Below is a small trained network, with its code and all its weights. Each question gives an input and a class and asks what happens when units are switched off, that is, made to give their printed mean instead of their output.

import numpy as np


def w(rows, s, z=0):
    codes = np.array(rows[::2]) - 128.0
    scale = np.full(codes.shape[1], s)
    scale[-1] = z or s
    return codes * scale


def f(y):
    return np.maximum(y, 0)


def log_softmax(a):
    a = a - a.max(-1, keepdims=True)
    return a - np.log(np.exp(a).sum(-1, keepdims=True))


def net(x, mask):
    res = np.array(x, float).reshape(1, 5) / 4 @ E
    y = f(res @ A[0][:, :-1].T + A[0][:, -1])
    res = res + np.where(mask, y, B[0][:, -1]) @ B[0][:, :-1]
    return log_softmax(res[-1] @ U[:, :-1].T + U[:, -1])


A, B = {}, {}
E = w([
[126,134,135,122,128,140,113,116,114,113,131],'x0',
[141,125,126,128,127,124,141,130,126,141,131],'x1',
[96,118,97,183,111,144,254,158,50,52,124],'x2',
[188,55,94,29,169,106,101,190,119,59,95],'x3',
[85,147,101,75,157,15,160,40,113,126,115],'x4',
],0.014)
A[0] = w([
[126,147,123,72,150,55,103,44,178,161,124,120],'neuron 1',
[59,137,83,115,129,45,223,89,37,71,119,17],'neuron 2',
[159,61,123,54,204,60,73,143,105,125,95,111],'neuron 3',
[209,128,196,138,98,201,8,194,195,193,163,215],'neuron 4',
[89,217,128,176,84,144,133,68,126,202,179,253],'neuron 5',
[111,99,104,184,80,255,202,238,84,74,135,136],'neuron 6',
[53,173,151,85,150,87,117,56,165,199,153,112],'neuron 7',
[204,30,58,29,193,151,132,238,108,35,68,120],'neuron 8',
],0.0083,0.0061)
B[0] = w([
[151,161,182,122,183,123,93,64,152,141,98,200],'neuron 1',
[79,59,37,100,51,151,121,175,101,130,130,205],'neuron 2',
[181,192,92,86,142,94,88,87,139,100,200,205],'neuron 3',
[92,53,45,142,74,153,141,196,87,110,131,251],'neuron 4',
[109,101,130,224,105,125,122,74,73,163,94,240],'neuron 5',
[137,191,227,175,153,143,143,125,128,140,121,221],'neuron 6',
[153,82,187,157,144,95,126,101,150,88,66,201],'neuron 7',
[254,117,157,86,128,74,128,123,88,42,82,239],'neuron 8',
],0.012,0.02)
U = w([
[51,56,58,169,69,148,142,140,110,178,139,253],'0',
[189,130,247,138,174,95,132,101,111,124,31,93],'1',
[169,80,37,42,96,123,143,195,84,106,144,114],'2',
[165,226,115,45,233,94,96,88,203,128,188,45],'3',
[100,255,220,198,136,176,184,127,116,182,207,117],'4',
],0.0097,0.0024)

Each question gives the input, the list of numbers given to net, and the class t.
The units are the neurons (one row each of A and B). Each row of codes is followed by its name. A weight is (code - 128) times the scale printed after its matrix; where a second scale follows, it is the last column's (A, B and U).
mask holds one flag per neuron, in row order. A switched-off neuron (its flag False) gives its mean, the last column of its row in B, instead of its output. The means were averaged over made-up inputs and are rounded, as every weight is.
A unit's drop is (log p(t) with every unit on - log p(t) with that unit switched off) / (log p(t) with every unit on - log p(t) with every unit switched off).
The circuit of an input: a set's keep is (log p(t) with only the set's units on - log p(t) with every unit switched off) / (log p(t) with every unit on - log p(t) with every unit switched off). Starting from all 8 units, units are removed one at a time, each time the one whose removal leaves the highest keep (on an exact tie, the one counted first), for as long as the keep stays at least 0.8.
circuit, biggest first: the units of the circuit, biggest drop first
most important unit: the unit with the biggest drop
k most important neurons: the k neurons with the biggest drops, biggest first
drop of u: that unit's drop, to one decimal
input [1,-5,-7,1,-4], class 2: most important unit -> neuron 5
input [-5,7,5,1,3], class 2: 2 most important neurons -> (neuron 5; neuron 2)
input [-4,3,0,1,1], class 3: circuit, biggest first -> (neuron 4; neuron 5; neuron 7)
input [8,-1,2,-2,-4], class 4: circuit, biggest first -> (neuron 6; neuron 8)
input [-3,6,2,-5,-1], class 4: circuit, biggest first -> (neuron 8; neuron 4)
input [7,1,-2,1,7], class 3: circuit, biggest first -> (neuron 3; neuron 5)
input [8,-2,4,-7,0], class 4: 2 most important neurons -> (neuron 4; neuron 6)
input [4,1,8,2,-2], class 1: 2 most important neurons -> (neuron 6; neuron 8)
input [7,4,8,0,-8], class 4: 2 most important neurons -> (neuron 6; neuron 7)
input [0,4,1,-2,6], class 0: 2 most important neurons -> (neuron 2; neuron 8)
input [-6,-3,-1,-3,0], class 0: 3 most important neurons -> (neuron 8; neuron 6; neuron 1)
input [5,6,4,-8,-1], class 4: 3 most important neurons -> (neuron 4; neuron 6; neuron 8)
input [4,5,-4,3,1], class 3: 4 most important neurons -> (neuron 2; neuron 3; neuron 5; neuron 1)
input [1,-5,-6,-5,-1], class 0: circuit, biggest first -> (neuron 4)
input [-4,-4,1,-5,-4], class 4: 2 most important neurons -> (neuron 6; neuron 2)
input [5,-1,8,-2,-1], class 4: 2 most important neurons -> (neuron 6; neuron 4)
input [2,-6,-7,5,0], class 2: 3 most important neurons -> (neuron 4; neuron 6; neuron 8)
input [3,-7,8,-1,0], class 4: 2 most important neurons -> (neuron 6; neuron 4)
input [-2,6,-7,1,-1], class 2: 2 most important neurons -> (neuron 4; neuron 5)
input [1,7,8,-2,2], class 0: most important unit -> neuron 2
input [2,-3,0,-6,0], class 0: 4 most important neurons -> (neuron 8; neuron 6; neuron 1; neuron 5)
input [0,4,-3,5,-5], class 2: drop of neuron 7 -> 0.0
input [5,0,8,8,-8], class 1: drop of neuron 8 -> 0.1
input [4,-1,-7,5,7], class 3: drop of neuron 3 -> 1.0
input [-5,-2,7,4,-6], class 1: drop of neuron 8 -> 0.3
